Below are the code and all the weights of a small trained network. Each question names an input and a target symbol and asks about switching units off, where a switched-off unit gives its printed mean instead of its output.

import numpy as np


def w(rows, s, z=0):
    codes = np.array(rows[::2]) - 128.0
    scale = np.full(codes.shape[1], s)
    scale[-1] = z or s
    return codes * scale


def f(y):
    return np.maximum(y, 0)


def softmax(a):
    e = np.exp(a - a.max(-1, keepdims=True))
    return e / e.sum(-1, keepdims=True)


def log_softmax(a):
    a = a - a.max(-1, keepdims=True)
    return a - np.log(np.exp(a).sum(-1, keepdims=True))


def net(x, mask):
    ids = ['αβεζηλ'.index(c) for c in x.split()]
    T = len(ids)
    res = E[ids] + P[:T]
    r = res
    for j in range(3):
        rows = slice(3 * j, 3 * j + 3)
        q, k, v = (r @ M[0][rows].T for M in (Q, K, V))
        z = softmax(np.where(np.tri(T) > 0, q @ k.T / 3**0.5, -1e9)) @ v
        o = O[0][rows]
        res = res + np.where(mask[j], z, o[:, -1]) @ o[:, :-1]
    y = f(res @ A[0][:, :-1].T + A[0][:, -1])
    res = res + np.where(mask[3:11], y, B[0][:, -1]) @ B[0][:, :-1]
    return log_softmax(res[-1] @ U[:, :-1].T + U[:, -1])


Q, K, V, O, A, B = {}, {}, {}, {}, {}, {}
E = w([
[98,161,117,144],'α',
[61,121,198,160],'β',
[108,86,36,151],'ε',
[175,67,100,152],'ζ',
[48,68,128,97],'η',
[6,159,71,146],'λ',
],0.017)
P = w([
[159,173,93,58],'0',
[163,156,128,102],'1',
[159,144,154,130],'2',
[149,137,167,150],'3',
[154,141,254,165],'4',
[114,120,145,170],'5',
[119,93,128,145],'6',
],0.009)
Q[0] = w([
[152,116,200,76],'H1',
[227,134,88,5],'H1',
[49,160,95,38],'H1',
[195,166,142,47],'H2',
[49,111,163,107],'H2',
[134,202,99,176],'H2',
[168,114,190,178],'H3',
[150,81,237,93],'H3',
[223,178,142,48],'H3',
],0.018)
K[0] = w([
[100,231,132,169],'H1',
[227,240,116,72],'H1',
[75,140,179,46],'H1',
[97,114,98,50],'H2',
[132,183,73,190],'H2',
[198,203,155,81],'H2',
[83,61,144,141],'H3',
[129,132,140,9],'H3',
[250,178,104,92],'H3',
],0.019)
V[0] = w([
[177,131,48,206],'H1',
[110,121,120,209],'H1',
[101,54,154,92],'H1',
[99,104,129,5],'H2',
[88,124,117,164],'H2',
[140,132,163,126],'H2',
[165,95,133,132],'H3',
[125,77,140,76],'H3',
[221,168,122,121],'H3',
],0.017)
O[0] = w([
[84,78,160,109,65],'H1',
[82,134,92,140,149],'H1',
[165,124,117,161,175],'H1',
[101,190,154,254,111],'H2',
[121,128,155,89,160],'H2',
[150,136,128,137,118],'H2',
[147,99,105,112,64],'H3',
[191,154,80,153,108],'H3',
[120,85,75,89,4],'H3',
],0.016,0.012)
A[0] = w([
[152,160,42,145,177],'N1',
[92,163,90,197,3],'N2',
[120,205,96,1,164],'N3',
[86,159,150,140,84],'N4',
[154,165,149,26,126],'N5',
[170,77,209,196,102],'N6',
[236,54,126,207,118],'N7',
[65,63,105,111,190],'N8',
],0.01,0.0026)
B[0] = w([
[63,61,98,127,186],'N1',
[151,103,193,70,247],'N2',
[203,204,58,70,171],'N3',
[174,78,95,128,254],'N4',
[63,172,77,107,152],'N5',
[190,156,24,111,225],'N6',
[14,99,221,78,209],'N7',
[143,120,1,159,177],'N8',
],0.012,0.0086)
U = w([
[77,144,79,31,84],'α',
[207,79,105,177,217],'β',
[53,106,67,234,66],'ε',
[190,2,118,41,114],'ζ',
[156,46,136,61,46],'η',
[51,93,158,176,252],'λ',
],0.0071,0.0038)

Each question gives the input, a string of symbols that net reads in full, and the target symbol t.
The units are the heads (3 rows each of Q, K, V and O) and the neurons (one row each of A and B). Each row of codes is followed by its name. A weight is (code - 128) times the scale printed after its matrix; where a second scale follows, it is the last column's (O, A, B and U).
mask holds one flag per unit, heads first, then neurons. A switched-off unit (its flag False) gives its mean, the last column of its rows in O or B, instead of its output. The means were averaged over made-up inputs and are rounded, as every weight is.
A unit's drop is (log p(t) with every unit on - log p(t) with that unit switched off) / (log p(t) with every unit on - log p(t) with every unit switched off).
The circuit of an input: a set's keep is (log p(t) with only the set's units on - log p(t) with every unit switched off) / (log p(t) with every unit on - log p(t) with every unit switched off). Starting from all 11 units, units are removed one at a time, each time the one whose removal leaves the highest keep (on an exact tie, the one counted first), for as long as the keep stays at least 0.8.
units of the circuit, in order: the units of the circuit, biggest drop first
unit that matters most: the unit with the biggest drop
top k neurons: the k neurons with the biggest drops, biggest first
which heads matter: for each layer, one digit per head in row order, 1 if its drop is at least 0.15 and else 0, layers parted by /
drop when u is switched off: that unit's drop, to one decimal
input α α α α, target α: which heads matter : 101
input α α ε α, target ε: units of the circuit, in order : (N8; H1; N2; H3)
input α ε η ε, target λ: which heads matter : 001
input α η ε η η ζ, target λ: top 4 neurons : (N7; N3; N8; N4)
input α α α λ η, target β: unit that matters most : H3
input α α λ α α η ε, target λ: which heads matter : 100
input λ α ε, target ε: units of the circuit, in order : (N8; H1; N2)
input α α λ α β β, target β: which heads matter : 001
input α λ λ, target λ: units of the circuit, in order : (H3; N6)
input ε α α λ ε λ η, target β: which heads matter : 101
input α ζ β, target β: units of the circuit, in order : (N7; N6)
input α η λ β λ α, target β: which heads matter : 101
input λ α α, target α: units of the circuit, in order : (H1; H3; N3)
input λ η λ λ, target β: units of the circuit, in order : (H1)
input α ε α, target ε: which heads matter : 111
input β α β α η ζ, target λ: top 3 neurons : (N7; N4; N3)
input λ ε α λ α η λ, target β: drop when N7 is switched off : 0.5
input ζ β α α ε, target ε: drop when N8 is switched off : 0.9
input α ε λ η λ α α, target β: drop when H3 is switched off : 1.2
